Each row is followed by its class.
[-40  57  13  27   4  89 -17 -18 -23  21 -23  -2  -4   6 -16   7  11  25
 -19  -4  76 -70  19  10 -12 -29  19 -27 -15  13  43  -7 -62 -19  82 -55
   7   5  33 -24  26 -52]
ges
[  35   12   13   12    6  -49 -108    2   19   34   18   -4    8  -11
   29  -19   13   11   -2   21    8   23   50   37   29   -5  -18   23
   46   32  -49   34   -3   13  -51   34    8   48    1   -9   16  -57]
toge
[ 18   5  11   6  42  -3 -12 -16   3   7  -3  90   2 -14  19 -25  29  25
   8   7   9   8  -1  34  -6  19 -56 -67  46 -32 -12  29  11  36  62   6
 -29  42  30 -23  19 -32]
Gepun
[ 15  -6   6  47  -4 -16 -36  11   2  -9 -41 -51  30  -9 -46  16  17   3
 -40  51  12  -9  -1   7  -3 -18  18 -29 -21  27  -9  62   3  -5 -21   7
  -8 -16  31  27  -7 -21]
toge
[ 14  -3  29   9  11 -29 -71  10 105  47   9  39  65  11 -29 -31 -70  -1
  55  -5 -28   3  51  48  19 -17  -1 -60  15  20 -76  31  20   3  27 -79
  37   3  21  15  20   3]
Gepun
[ 18 -11   2  15 -12 -21  -1 -19 -22  39 -27 -37 -40  11  14 -37 -39 -31
 -26 -18  -6  22 -10  -9  66  19 -15  19  16  -4  -8  46 -26 -67 -38 -12
 -16 -26 -49 -23   1  -8]
toge
[ 21  16  74 -12  23  40  33   0   2  -6 -12  -4  12  14  33  44  21  25
  -7 -22 -11   2   6  22   3  -3 -28  -7  24  -6 -16  -4  -2  22  51  31
 -20  39 -18 -10 -45 -12]
Nutem
[ 33   7  11 -31  17 -38 -11  -4  28  -2 -47  27  13  49  -5  -6 -35  12
  31  49 -39  24  26  22  14 -18 -21 -10  44   9 -45  84  -2  40 -32  12
 -22 -29 -29  41  -8  29]
Gepun
[  0 -69  34  21   9 -30  51  18  20  18 -22  75 -57  -7 -28 -28 -14 -21
  33 -18 -52 -30  20  40   8   0 -56 -23  -4 -13 -27  34  11   3  37 -21
 -24 -34 -32  24 -10  26]
Nutem
[ 21 -10 -41  -9 -38 -72 -67   8 -56  19  -5   1 -27 -23  -7 -34 -64  16
 -30 -13  10 -14 -25 -35  32  31  23  -9 -36  -9  42  -9  -3 -11   1 -34
 -18   3  -4 -36  17  11]
Lev
[ 23 -99  29  -9   3  18  42   2  -9 -12  -3  42  51 -17 -13 -10  20  -3
 -14 -41 -26  -3 -38  22 -11  -6  22 -30  32 -30 -32  45  26  14  31  20
  28  18 -22  -6 -65  17]
Lev
[ 22   0  14   2  11  45  65  46  18  23 -18  27  16  -3  28 -36   4  45
  34  -4 -27 -37   5   2   7 -34 -41   6  23 -37   2   4  12  26 -20  52
 -11  82 -31 -28  33  35]
teku
[-28  76  40 -19  21  77  34 -14  25  21  20  62 -38  41 -11  -3 -32  41
  38   4  27 -38   4  21  23   1 -34 -55   0  -8  16  38 -36 -15  38 -55
  33 -33 -33  19  21  -2]
ges
[-22  32  31  22  16  18 -20 -22  13  50  -3 -18 -46  10   4  -4  12  56
  22 -11  46 -30  34  10  64 -29 -13   8  13   5  52 -15 -36  17  35  13
 -19  -8 -25  13  56 -39]
Nutem
[ 47 -26 -25  34  18 -12 -19 -35  -1  21 -35 -33  31 -12 -20  23  14 -64
 -34  38  -1 -30  36  -5  16  -2  -7 -27  44  38 -22  15   3 -36  -9 -21
  -8  10  31 -36  48 -49]
toge
[ 36   9  15  34  30 -85 -69  32 -93  49 -10 -18  -2  -3  40 -42 -74  26
 -26 -21   7 -67  12 -16  13  -8  33  -6 -32  -3  55  67 -17   8 -23 -26
  12  -6   1 -16  15 -28]
teku
[ -7  70 -26  16  56  25 -17 -47 -76 -10  68  26 -21 -57  31   0 -10  26
 -38 -17  14  49 -35  -9  26  -9   5   9  66 -23 -12   4 -14  20  13  -3
  19  23  43 -65  -9  -9]
ges
[  2  -3  -5 -25 -28  -3 -27  17  54  42  11  15  -4 -10  19 -52 -45   4
  27  -4 -42 -49  62  54  36 -45  -6  10  38  -5 -13  13   4  14  30 -62
  17  -6   6  -1   3  -8]
toge
[  7   4  13  25  45 -28 -12   6 -13  38 -34  23  37  -2  32 -42 -86  13
  34 -19 -46 -96 -11  51  19 -43   3  -7 -37  11   4   6 -37 -34  14  36
  -1 -19 -14 -18  49   3]
ges
[ 22  13   0   7  11 -49  10 -31  23  -9 -50  38 -14  -8  18 -43  23 -10
  50  12  -1  26 -25 -17 -34 -16  16 -21   4  15  40  69  18   4  37  81
 -78  29  58  21  -4 -27]
Gepun
[  9 -18 -72   5  16 -89 -85  21 -85 -15  -1  51  14 -52  13 -82 -39   3
  38 -49 -58 -78  -6  20 -17 -10  25  26 -12  35  33   9   1  29  24  26
 -15 -14  59 -42   4   7]
gumal
[  8   8  10  32  11 -91 -14 -10  23  30 -12 -53  30  -8 -27  -6 -73 -25
 -32  44  10  19  43  23   8  48   2 -39  25  -8 -23  60  -2   9   0 -92
 -10  13  -3  18 -18  -4]
Gepun
[-19  26   7   9 -16  54  11  -7  11  12  32  59 -34 -11 -10 -24  47  18
  43  51  46   2  14  11  -5   8  -3 -13  18  13 -23  10  -1  23  24 -43
  11 -22  25   0   3 -20]
ges
[  1  43 -39  22 -50 -46 -46  11  64  54  40 -10  30 -33   6  14 -16  22
  -8  -3   1   6 104 -12  12  12  -9 -21  22  40 -61   5  13  31   9  -9
  17  51  41  18   9 -58]
Gepun
[ 12  14  32   6  13  37 -13  -1  23  -4 -25  31 -61   2 -31  -8  94  25
 -33  39  60  24 -55 -51 -27  23   3 -19 -26  30  43  61  10  -6 -27  30
 -40 -33   4  22   3 -30]
gotem
[ 15 -24 -14 -16 -27  28 -55   2  25  33   9  30   2   0 -34  11  27  16
  45  11  12  16  25   5  51  -2 -20 -42  43   2 -12  -2 -18  17  16 -23
   4  45 -21 -19 -19 -56]
Lev
[-21  22 -11  27   8 -28 -72 -33  25 -27  -6  45   9 -30 -38   3  -3  18
  19   5  -4   6 -27   0  -3 -20   3 -25 -39  10  69  20 -12  27  18  -9
 -37 -10  27   4  11 -23]
ges
[ -2 -75  15 -16   6   2 -10  14 -10   4   7  22 -14  18 -33  12 -23 -32
 -17  34  10  29  30  26 -30 -28  31  14  33 -20  -5  94 -24   3 -28 -44
  35  33 -44  11 -66 -15]
toge
[-50  13  42  18  34  47  59 -19 -31  39 -14  -6 -37  49  -4  -9 -41  16
 -23 -16  60   9 -18  25  18 -58  -6 -32  -7 -31 -24  67 -32 -40  25 -29
  10 -55  -2   7  -7 -17]
teku
[ 13  13   0 -62  -1  46  89 -30  36  16 -72  36  -9  10  11  24  36  15
  24  44  45 -33  -3  16   9 -15 -29 -50 -24  14  26   7 -19  -2  35  35
 -48 -51 -14  60  24  -1]
ges
[ 13  40  28  31 -29 -95 -56  23 -36 -12 -18  -6 -17  21  17 -14  -2   3
 -49  -3  -4  -4 -12  13 -35  23  18  10   6  -6  13   8   8   6  -1  11
   5   9   9 -23  -1  34]
teku
[  3  78 -17 -42  41 -36 -40  22  34   0  16  26 -18  13   4   4  43   9
  -1  -7  10 -21  -9   3 -22   3   2  -3 -18  57  -1 -10   4   2 -18  74
  18   1  36  27  21   2]
gotem
[-48  36  38   4  35   7  26 -21 -24 -21  43  19 -79  28 -37  29 -72  59
 -59  -1  61  64  12 -15  18  29 -31 -21 -34 -41   2  61 -27   5  -8 -50
  45  10 -36  15   7  31]
gotem
[ 20 -17  11  -3  -1   9  56 -18 -10  18  34 -23  30  -6  39  13 -16 -19
 -57 -13 -21  13  27  24  -4  -6  22  14  17 -29 -59  35  13 -13  -3 -27
  17  33 -27 -13 -64 -21]
toge
[ -4  66  -4   9 -16 -80 -64   0 -10  16  38  44   2  35  42 -22  26  -4
 -10 -16 -26  17  49 -14  -7  25  -1  15  31 -12  -1  11  20  -3 -26   3
   8  44  60   0 -19 -17]
toge
[ 23 114 -21   0  18  -8 -54  24  15 -16  39 -67 -38 -15 -30  47  -3 -20
 -39  55  30  32 -13  -4 -31  13  18  -9  17  15  17  25 -11   5 -44 -56
  11  49 -19  16 -27  -5]
teku
[ -7  -5 -36  32 -34  27  14 -36 -34  27   1  13 -31 -39  50 -60   0  39
  -6 -16   8 -29  11  18  42  36 -50  24  14  -7  -6 -18 -25 -17  20 -10
 -64 -22 -34 -19  31 -34]
gumal
[ 13  57 -16   9  40 -52  -6  12 -49  25  -6 -21  27 -25  48 -37  30  -3
 -18 -22 -28 -56 -15  25 -17  33   3  17  21  17   3  10   1 -19 -20  67
 -32   2  19  -1 -29 -19]
gumal
[ 13  51 -18 -41  67 -17  49 -25  -3   7 -13  -6   6  36   5  25  -6  15
   0  29 -12  14   5 -10  25 -24   8  -4  26  -7  -2  19 -12  13 -35  28
 -11   7   5  17  -7  29]
gotem
[  2  15  40  -4 -36  32  42  19  32   1  23 -23 -30   0 -15  -3 -65  -7
  46  18   7   2  20 -16  -2   1   0 -15  -4  23 -35  27  22 -34  30  -4
  32  52  13 -14  -9  -5]
Lev
[  4  22  28  -1 -33  38 -34  29  11  14  -3  66 -54 -10   4 -27 -26  21
  10  28 -13  10   1 -29   0   7 -44 -52  47   6  -2  47  25  13  72 -39
 -16 -28  66 -56  -2 -39]
Gepun
[-43  35  24  32  19   8 -67 -29  -7   7  12  34 -73  27 -32 -22 -25  21
  18 -22  53 -11  25   2  14 -27 -18 -20 -11  45  -2  63 -29  -4  46 -63
 -14 -66  49  46  22 -44]
Nutem
[ -8 -21 -20 -26 -25   5  84 -39 -55 -21 -41 -24  49  61 -12  29  13   4
 -59  19  37 -11  42  18  33  32 -18 -27 -28 -41 -36  -3  -6  26  23 -87
  -6 -40 -14  11 -14  33]
toge
[ 28  14  -9 -43  14  -4 -17 -22  36  -2 -46   6 -44  14 -36  38   4 -19
  29  68  10  13 -41  10  14 -38   7 -36  -6  -3  44 -35   1 -38  12  49
 -30  -5 -18   1  51   8]
Lev
[-19  50  36  -4  -3 -16  12 -18  11 -27 -15   9 -32  59 -28 -12 -36  44
  15 -27  31  69 -37 -10   9 -34  28  -3   7 -26  15  51  -9  -3 -16  33
  34   9 -21  23  19  98]
teku
[-26  37  21 -20  -7  13 -28  28  15  -1 -37  77 -12  47 -28 -18 -23  43
  13  -5   0 -23  17  24  -7  -4 -45 -57  20 -23   4  14 -10  26  79 -17
   6  12  26 -33  30  28]
Gepun
[ -2  12 -15  35  51 -34 -31 -12  26  36  23  20  31  -7 -51   5 -23 -46
  53   9 -50 -49  64   3  21   8 -15 -38 -15  16   9  -8  28 -25 -15 -73
  22 -32  25 -12  38 -31]
gumal
[ 21  51  21  74 -16  16 -28 -40  14  29  35 -35 -29 -71  64 -25  39  31
   5  28  -8   3  65  72  42   6   1   9  94  -4 -49 -28   1  -3  58 -29
   9 -21  25  34  -7 -43]
gumal
[ 32  -6  32 -26 -40 -77  35 -23   3 -13 -36 -51  43  28  23  34 -27 -19
 -57 -11   9  11  40  20   7  53   7  -8  21  -5 -11  -1   6 -10  19  13
  31  43 -20   0  -5  47]
toge
[-21 -11   9 -34 -14 -54  45 -54 -10  14  -1  -8 -19  -5 -14  -4 -63  -5
 -49 -43   8 -16  -1  38   3 -22  37 -26   7 -42  19  18   7  -6  87 -27
  -1   4  -7 -26 -22   4]
Lev
[  3  73   0  12 -16  -2  34  12   4  51  15 -28 -37 -38  27 -22  25   5
  16   7  -1 -24  34  17  20   8  14  30  33   7  -6  -6 -21  -1   1  25
   7  34 -21 -13 -24 -16]
ges
[ 40   8 -32 -23   9 -19 -93  50 -30  26  41  26 -10 -46  68 -17 -23  11
  -1 -35   2 -46   2   3 -31   8  12  28   1  52   6  -3 -34  15  12  11
 -27  65   7  10 -38 -52]
Nutem
[  6   4  15  37   0 -24   0 -40  23 -25  -6  19  24  11  -1   5 -23   6
  30 -16 -49 -30   9  54  -6   2  11  -6  13   3  -2 -25  -5 -34  38  43
  22   1 -35   8  42  40]
gumal
[ 49  59   0 -47  15   3  22  -8  10  21 -32  18  39 -20  10   2 -29  -2
  27 -59 -25 -49  42  28  35   1 -23 -52 -15  35 -50  -8  -5   3  53 -17
  21  11  17 -13   3  20]
ges
[-20  56 -13  20 -22  21  35  34  -1  17  15  51 -64  27 -16 -33 -75  11
  25 -34 -54 -41   1 -17  28  -5 -59 -34  41 -25   2  15  -9 -30  23 -38
  30   8  -7 -51  40  50]
teku
[ -6  -1 -19  67 -44 -36 -40  -4  24  43  44  19 -14  13  21 -12 -17 -42
  -6  44 -43  -3  46  -5  29  28 -11  -8  54  -8 -24 -17   7 -58 -12 -74
  20 -28  35  -3  15 -32]
toge
[ 10 -17 -10 -14  53  35  46 -42 -34 -14  20  39  18 -17  31 -32  18   2
 -19 -33  32   7   9  14  23 -12 -41  -3 -23 -19 -53   9  40  13   9  -5
   4   6  40 -21  47  -2]
toge
[ 31 -18  -4  23  24 -25 -12 -17 -24   1 -21  41 -12 -36  29 -19 -14  25
 -46 -38 -52 -43 -37  -6  14  -4  -6 -34 -21  -8  41  35  -3   2  43   1
 -46 -36  12 -13 -17 -31]
gotem
[  5 -36 -48   4  41  16 -22 -18  -6  -8 -14 -52   5 -30 -16  23  29 -26
 -26  16  54  39 -21   1  40 -19   6   7  33   8  29  20 -42 -19 -39  37
  17   9  -9  44  17 -12]
toge
[ -2  -9   9 -10   7 -16   2  17  39 -26 -80   1  17  14 -24  42 -29  12
   4  46  -7   0 -20   0 -13 -43 -10 -46 -40  13  37  23   4   3  33  73
 -23 -44  30  45  32  15]
Gepun
[-11  92  -5  46  17   7  -6 -40  51  28  44  18  14 -38  -2 -20 -12 -13
   4 -21 -60 -51  20   9  13 -15   4 -23  32   2   9   7  13  -9  37 -82
  -9 -14  39 -17  -3 -34]
ges
[  4  59  17   7   9 -43 -68  -2  15  26  -1 -37  44   9   2  26 -54 -17
  10  -9 -13 -53  84  56   5  32 -32 -17 -16  40 -26 -34 -19 -27  24 -43
  12  31   1 -25  16 -46]
gumal
[ -7  -1   7 -13  29  -3 -72  -5  91  43  39  92 -16   7  32 -23  27   8
  59 -17 -23  11  68  19  42 -25 -49   0  23  23 -22   0   3  15 -14 -22
  15 -28  32  58  14 -55]
gotem
[-15  27  40  50   9  14 -26  -6  24  27  -4  52 -15   4   4 -30  36 -18
  27  29 -70 -37  29   0  -6   2 -53  16  12 -14  20 -28  50 -25  -2 -21
 -56 -26  25 -75  36 -51]
gumal
[ 28  28  -2 -32  -9 -32  -3   5 -24  29 -19   1  -8 -33  21 -38 -47  -3
 -18 -17  40  -9  17  12 -23  60 -12 -33  36  45 -38  44  -9 -39  25 -10
 -12  31  37  -2 -21   7]
gumal
[ 44  -9  18  35  17 -28 -45  -2  21  46  35  -7 -20 -61  28 -58  10  23
  -2 -35 -30  -2 -27 -21  77  33  23   7  35   4  40   0  16   9  -4 -11
  20 -24 -21 -37  10 -16]
gotem
[ 10 -36  10  28  48 -41 -13  -3 -67  34 -13  30  -6 -30  11  -6 -48  32
 -20 -38 -17 -44  -9 -13  13 -39   6 -25  -7  -6  37  39  -8  15  39  30
 -35   6  31 -32   5 -32]
Nutem
[ 44 -11  -6  35 -58 -60 -58  14 -27  28   3   3  -9 -18  54 -37 -21  -2
   1 -37 -52 -49   8  -4  45  25  12  -3 -67  18  13 -10  13 -33  22  -1
  -1 -49  -2 -20   3 -46]
toge
[-22  64  13 -19  24  40  -5 -49  -9 -22  21  40 -35  -9  -6   4 -36  42
   0 -17  31   2  -8  40  -9 -39  29 -22 -23 -29  41  45 -43  22  67 -65
   5  -1 -17  26 -31  -2]
ges
[ 19  34   8  -3  14  53 -22 -27  23  13   6  54  24 -29  -1  -7  23  -1
  24 -34 -10 -39  24  17  -6 -16 -15 -34  46  35 -16  39 -16  20  54 -29
  -3  35  26 -32 -22 -59]
ges
[  3 -14  -6  45 -35 -21 -51 -16  53  34  23   6  26 -58  -1 -21  20  23
  -6  28 -18 -32  53  19  12 -43  -3 -11  57  20 -45  -4  48  34  30   4
 -15  16  77 -10  31 -64]
Lev
[-21  38  -2 -27 -28  14  -7  -8  18 -18  19 -53   6 -19  33  19   0  10
  -5  25  12  21  18  23  -5   2  14  55  41  23   6 -42   2  11  14  25
   0  -7   7   1 -18  -3]
gumal
